Below are the code and all the weights of a small trained network. Each question names an input and a target symbol and asks about switching units off, where a switched-off unit gives its printed mean instead of its output.

import numpy as np


def w(rows, s, z=0):
    codes = np.array(rows[::2]) - 128.0
    scale = np.full(codes.shape[1], s)
    scale[-1] = z or s
    return codes * scale


def norm(h):
    return h / np.sqrt((h * h).mean(-1, keepdims=True) + 1e-5)


def f(y):
    return y / 2 * (1 + np.tanh(0.7978845608 * (y + 0.044715 * y**3)))


def softmax(a):
    e = np.exp(a - a.max(-1, keepdims=True))
    return e / e.sum(-1, keepdims=True)


def log_softmax(a):
    a = a - a.max(-1, keepdims=True)
    return a - np.log(np.exp(a).sum(-1, keepdims=True))


def net(x, mask):
    ids = ['αβγδεζηλμξπστφψω'.index(c) for c in x.split()]
    T = len(ids)
    res = E[ids] + P[:T]
    r = norm(res)
    for j in range(2):
        rows = slice(3 * j, 3 * j + 3)
        q, k, v = (r @ M[0][rows].T for M in (Q, K, V))
        z = softmax(np.where(np.tri(T) > 0, q @ k.T / 3**0.5, -1e9)) @ v
        o = O[0][rows]
        res = res + np.where(mask[j], z, o[:, -1]) @ o[:, :-1]
    y = f(norm(res) @ A[0][:, :-1].T + A[0][:, -1])
    res = res + np.where(mask[2:14], y, B[0][:, -1]) @ B[0][:, :-1]
    return log_softmax(norm(res)[-1] @ U[:, :-1].T + U[:, -1])


Q, K, V, O, A, B = {}, {}, {}, {}, {}, {}
E = w([
[110,150,142],'α',
[114,142,139],'β',
[112,144,139],'γ',
[111,147,137],'δ',
[112,151,138],'ε',
[116,156,132],'ζ',
[119,156,128],'η',
[113,113,132],'λ',
[118,159,122],'μ',
[106,97,142],'ξ',
[128,164,113],'π',
[152,81,85],'σ',
[196,144,57],'τ',
[112,8,132],'φ',
[116,124,149],'ψ',
[143,134,137],'ω',
],0.017)
P = w([
[35,178,251],'0',
[54,154,198],'1',
[97,122,173],'2',
[91,77,134],'3',
[89,68,87],'4',
[61,58,86],'5',
[38,68,102],'6',
],0.0021)
Q[0] = w([
[91,185,160],'h1',
[238,105,102],'h1',
[85,49,153],'h1',
[81,128,2],'h2',
[35,251,109],'h2',
[200,93,101],'h2',
],0.006)
K[0] = w([
[199,96,127],'h1',
[95,146,158],'h1',
[134,194,73],'h1',
[126,108,47],'h2',
[11,140,120],'h2',
[136,88,135],'h2',
],0.012)
V[0] = w([
[44,199,6],'h1',
[2,96,198],'h1',
[200,224,203],'h1',
[166,120,189],'h2',
[183,157,181],'h2',
[45,122,35],'h2',
],0.0062)
O[0] = w([
[241,255,232,160],'h1',
[46,106,248,253],'h1',
[65,247,45,171],'h1',
[79,122,86,126],'h2',
[100,92,10,132],'h2',
[196,107,216,142],'h2',
],0.006,0.0045)
A[0] = w([
[124,254,128,134],'n1',
[137,17,119,146],'n2',
[92,156,147,191],'n3',
[151,154,75,143],'n4',
[142,72,160,78],'n5',
[130,107,155,192],'n6',
[191,160,24,193],'n7',
[188,202,156,253],'n8',
[77,80,138,128],'n9',
[116,114,82,49],'n10',
[106,78,120,124],'n11',
[66,102,89,212],'n12',
],0.0064,0.0038)
B[0] = w([
[210,128,69,221],'n1',
[165,108,76,151],'n2',
[174,95,92,232],'n3',
[76,77,115,117],'n4',
[153,148,82,122],'n5',
[208,96,80,191],'n6',
[40,72,24,135],'n7',
[237,76,64,254],'n8',
[134,108,78,168],'n9',
[92,195,163,91],'n10',
[143,182,57,132],'n11',
[87,127,2,206],'n12',
],0.004,0.0034)
U = w([
[112,154,143,2],'α',
[89,138,148,12],'β',
[72,167,171,149],'γ',
[105,160,160,41],'δ',
[112,165,143,40],'ε',
[136,195,150,98],'ζ',
[150,192,135,47],'η',
[109,98,184,63],'λ',
[187,201,165,170],'μ',
[88,89,190,156],'ξ',
[180,175,126,101],'π',
[216,39,124,170],'σ',
[207,117,26,74],'τ',
[112,22,149,178],'φ',
[92,117,128,127],'ψ',
[49,120,10,220],'ω',
],0.012,0.004)

Each question gives the input, a string of symbols that net reads in full, and the target symbol t.
The units are the heads (3 rows each of Q, K, V and O) and the neurons (one row each of A and B). Each row of codes is followed by its name. A weight is (code - 128) times the scale printed after its matrix; where a second scale follows, it is the last column's (O, A, B and U).
mask holds one flag per unit, heads first, then neurons. A switched-off unit (its flag False) gives its mean, the last column of its rows in O or B, instead of its output. The means were averaged over made-up inputs and are rounded, as every weight is.
A unit's drop is (log p(t) with every unit on - log p(t) with that unit switched off) / (log p(t) with every unit on - log p(t) with every unit switched off).
The circuit of an input: a set's keep is (log p(t) with only the set's units on - log p(t) with every unit switched off) / (log p(t) with every unit on - log p(t) with every unit switched off). Starting from the 12 units with the biggest drops (on a tie, the unit counted first), units are removed one at a time, each time the one whose removal leaves the highest keep (on an exact tie, the one counted first), for as long as the keep stays at least 0.8.
circuit, biggest first: the units of the circuit, biggest drop first
unit that matters most: the unit with the biggest drop
which heads matter: for each layer, one digit per head in row order, 1 if its drop is at least 0.15 and else 0, layers parted by /
drop when u is switched off: that unit's drop, to one decimal
input ξ γ φ φ ε, target φ: which heads matter	10
input ζ γ τ ω ξ ζ, target ω: which heads matter	10
input π γ μ ω φ, target ω: circuit, biggest first	(h2; h1; n12)
input γ μ ω, target ω: unit that matters most	h2
input σ ω ω ω τ, target ω: circuit, biggest first	(h1; n7)
input δ π η ω ω γ σ, target ω: which heads matter	01
input τ ω λ, target ω: which heads matter	00
input ζ μ δ, target μ: circuit, biggest first	(h1; n8)
input μ γ ω ζ σ π β, target σ: which heads matter	10
input τ ζ σ β ζ, target σ: which heads matter	10
input τ ω φ, target ω: circuit, biggest first	(h1; h2; n12)
input ω τ η ω μ τ, target ω: circuit, biggest first	(n7; h1)
input ω σ ξ, target ω: which heads matter	01
input φ ζ φ μ, target φ: circuit, biggest first	(h1)
input ω ω τ ξ, target ω: which heads matter	00
input γ ω μ, target ω: which heads matter	10
input β ω β λ, target ω: which heads matter	01
input γ β ω, target ω: which heads matter	00
input ω ζ μ φ ζ ω η, target ω: which heads matter	10
input ζ ξ τ μ α σ ξ, target σ: circuit, biggest first	(h1)
input ω ω ω ξ ψ, target ω: which heads matter	00
input ω σ π α, target σ: drop when h1 is switched off	0.9
input σ γ γ σ δ π, target σ: drop when h1 is switched off	0.3
input ζ β β μ ω γ β, target ω: drop when h1 is switched off	3.0
input μ γ μ γ, target μ: drop when n10 is switched off	0.0
